Here is a tiny trained network, its code and every weight. The questions are about switching its units off for an input and a target symbol, where a switched-off unit gives its printed mean instead of its output.

import numpy as np


def w(rows, s, z=0):
    codes = np.array(rows[::2]) - 128.0
    scale = np.full(codes.shape[1], s)
    scale[-1] = z or s
    return codes * scale


def f(y):
    return np.maximum(y, 0)


def softmax(a):
    e = np.exp(a - a.max(-1, keepdims=True))
    return e / e.sum(-1, keepdims=True)


def log_softmax(a):
    a = a - a.max(-1, keepdims=True)
    return a - np.log(np.exp(a).sum(-1, keepdims=True))


def net(x, mask):
    ids = ['αβγδεθλξπστφω'.index(c) for c in x.split()]
    T = len(ids)
    res = E[ids] + P[:T]
    u = 0
    for l in range(3):
        q, k, v = (res @ M[l].T for M in (Q, K, V))
        z = softmax(np.where(np.tri(T) > 0, q @ k.T / 2**0.5, -1e9)) @ v
        res = res + np.where(mask[u], z, O[l][:, -1]) @ O[l][:, :-1]
        u += 1
        y = f(res @ A[l][:, :-1].T + A[l][:, -1])
        res = res + np.where(mask[u : u + 4], y, B[l][:, -1]) @ B[l][:, :-1]
        u += 4
    return log_softmax(res[-1] @ U[:, :-1].T + U[:, -1])


Q, K, V, O, A, B = {}, {}, {}, {}, {}, {}
E = w([
[88,174,141,181],'α',
[158,134,145,120],'β',
[136,157,112,117],'γ',
[93,151,55,143],'δ',
[152,56,182,104],'ε',
[41,106,136,154],'θ',
[171,163,137,76],'λ',
[66,252,77,142],'ξ',
[149,98,74,70],'π',
[153,46,79,164],'σ',
[126,207,170,191],'τ',
[54,148,204,120],'φ',
[134,94,75,161],'ω',
],0.019)
P = w([
[85,129,114,11],'0',
[84,151,101,23],'1',
[200,74,141,25],'2',
[23,201,106,160],'3',
[171,122,43,83],'4',
[43,143,90,12],'5',
[212,89,99,56],'6',
[183,105,68,74],'7',
[174,112,83,73],'8',
[107,254,87,130],'9',
[127,133,93,3],'10',
[197,24,72,20],'11',
[149,150,74,52],'12',
[98,139,71,53],'13',
],0.0034)
Q[0] = w([
[179,182,224,2],'0.h0',
[101,67,106,190],'0.h0',
],0.0064)
K[0] = w([
[194,200,2,81],'0.h0',
[153,111,104,107],'0.h0',
],0.0067)
V[0] = w([
[253,93,95,191],'0.h0',
[99,194,157,49],'0.h0',
],0.004)
O[0] = w([
[223,187,146,112,8],'0.h0',
[173,253,201,66,238],'0.h0',
],0.0053,0.0015)
A[0] = w([
[192,172,122,186,7],'0.n0',
[21,157,226,98,104],'0.n1',
[2,31,49,133,139],'0.n2',
[106,157,139,61,98],'0.n3',
],0.0074,0.0016)
B[0] = w([
[154,111,213,130,142],'0.n0',
[94,91,191,142,252],'0.n1',
[164,167,160,254,253],'0.n2',
[127,110,35,110,205],'0.n3',
],0.0088,0.0035)
Q[1] = w([
[254,104,195,173],'1.h0',
[53,130,64,145],'1.h0',
],0.0059)
K[1] = w([
[211,142,226,253],'1.h0',
[72,130,102,156],'1.h0',
],0.0073)
V[1] = w([
[177,255,163,142],'1.h0',
[147,148,152,154],'1.h0',
],0.0095)
O[1] = w([
[59,188,125,142,252],'1.h0',
[64,250,164,120,159],'1.h0',
],0.012,0.0021)
A[1] = w([
[222,163,105,94,133],'1.n0',
[184,106,153,254,4],'1.n1',
[145,106,66,131,5],'1.n2',
[99,56,52,183,164],'1.n3',
],0.0083,0.0024)
B[1] = w([
[58,140,128,82,231],'1.n0',
[253,113,192,59,254],'1.n1',
[117,131,64,169,154],'1.n2',
[216,180,104,149,237],'1.n3',
],0.0069,0.003)
Q[2] = w([
[68,133,150,131],'2.h0',
[164,255,65,120],'2.h0',
],0.0087)
K[2] = w([
[89,19,55,95],'2.h0',
[255,173,131,150],'2.h0',
],0.004)
V[2] = w([
[178,191,222,3],'2.h0',
[97,111,97,177],'2.h0',
],0.0045)
O[2] = w([
[3,253,227,43,252],'2.h0',
[157,152,157,242,76],'2.h0',
],0.0059,0.0014)
A[2] = w([
[150,134,146,116,4],'2.n0',
[61,160,87,105,92],'2.n1',
[118,159,2,134,162],'2.n2',
[123,44,238,131,187],'2.n3',
],0.0083,0.0038)
B[2] = w([
[95,179,69,173,129],'2.n0',
[108,105,183,63,223],'2.n1',
[117,1,110,200,254],'2.n2',
[201,65,111,80,234],'2.n3',
],0.0082,0.0053)
U = w([
[71,139,161,143,121],'α',
[124,168,123,65,149],'β',
[80,120,89,80,255],'γ',
[96,122,81,204,62],'δ',
[144,64,146,47,1],'ε',
[124,82,221,182,26],'θ',
[115,183,81,7,163],'λ',
[2,84,114,143,93],'ξ',
[102,66,43,97,157],'π',
[202,161,112,99,72],'σ',
[90,183,159,129,225],'τ',
[56,51,208,108,122],'φ',
[147,139,111,155,255],'ω',
],0.0087,0.0038)

Each question gives the input, a string of symbols that net reads in full, and the target symbol t.
The units are the heads (2 rows each of Q, K, V and O) and the neurons (one row each of A and B). Each row of codes is followed by its name. A weight is (code - 128) times the scale printed after its matrix; where a second scale follows, it is the last column's (O, A, B and U).
mask holds one flag per unit, layer by layer, with each layer's heads first. A switched-off unit (its flag False) gives its mean, the last column of its rows in O or B, instead of its output. The means were averaged over made-up inputs and are rounded, as every weight is.
A unit's drop is (log p(t) with every unit on - log p(t) with that unit switched off) / (log p(t) with every unit on - log p(t) with every unit switched off).
The circuit of an input: a set's keep is (log p(t) with only the set's units on - log p(t) with every unit switched off) / (log p(t) with every unit on - log p(t) with every unit switched off). Starting from the 12 units with the biggest drops (on a tie, the unit counted first), units are removed one at a time, each time the one whose removal leaves the highest keep (on an exact tie, the one counted first), for as long as the keep stays at least 0.8.
units of the circuit, in order: the units of the circuit, biggest drop first
top k neurons: the k neurons with the biggest drops, biggest first
k most important neurons of layer l: the k neurons of layer l with the biggest drops, biggest first
drop when u is switched off: that unit's drop, to one decimal
input λ δ π π σ ε, target ε: units of the circuit, in order	2.n3, 1.h0
input α φ λ λ, target λ: 2 most important neurons of layer 2	2.n2, 2.n1
input ξ φ γ π α ω, target ω: 2 most important neurons of layer 1	1.n1, 1.n3
input α γ π ε ξ, target ξ: top 2 neurons	2.n2, 1.n1
input φ γ ξ ε τ θ γ θ, target θ: units of the circuit, in order	0.n2, 1.n1
input φ β α δ, target δ: top neuron	0.n2
input π π π, target π: top 2 neurons	1.n2, 2.n2
input α γ β π π φ ξ δ, target δ: top 2 neurons	2.n2, 0.n2
input φ δ ε, target ε: top 2 neurons	2.n3, 0.n3
input γ φ φ α α λ γ π ω φ β θ σ, target σ: top 2 neurons	1.n1, 0.n2
input π λ γ θ δ ω, target ω: top 3 neurons	0.n2, 1.n1, 1.n3
input δ λ ξ, target ξ: 2 most important neurons of layer 0	0.n2, 0.n3
input γ θ σ, target σ: drop when 1.n1 is switched off	0.6
input γ α λ, target λ: drop when 0.n3 is switched off	-0.1
input γ γ δ λ θ θ, target θ: drop when 2.n0 is switched off	0.0
input ε τ τ, target τ: drop when 1.h0 is switched off	0.8
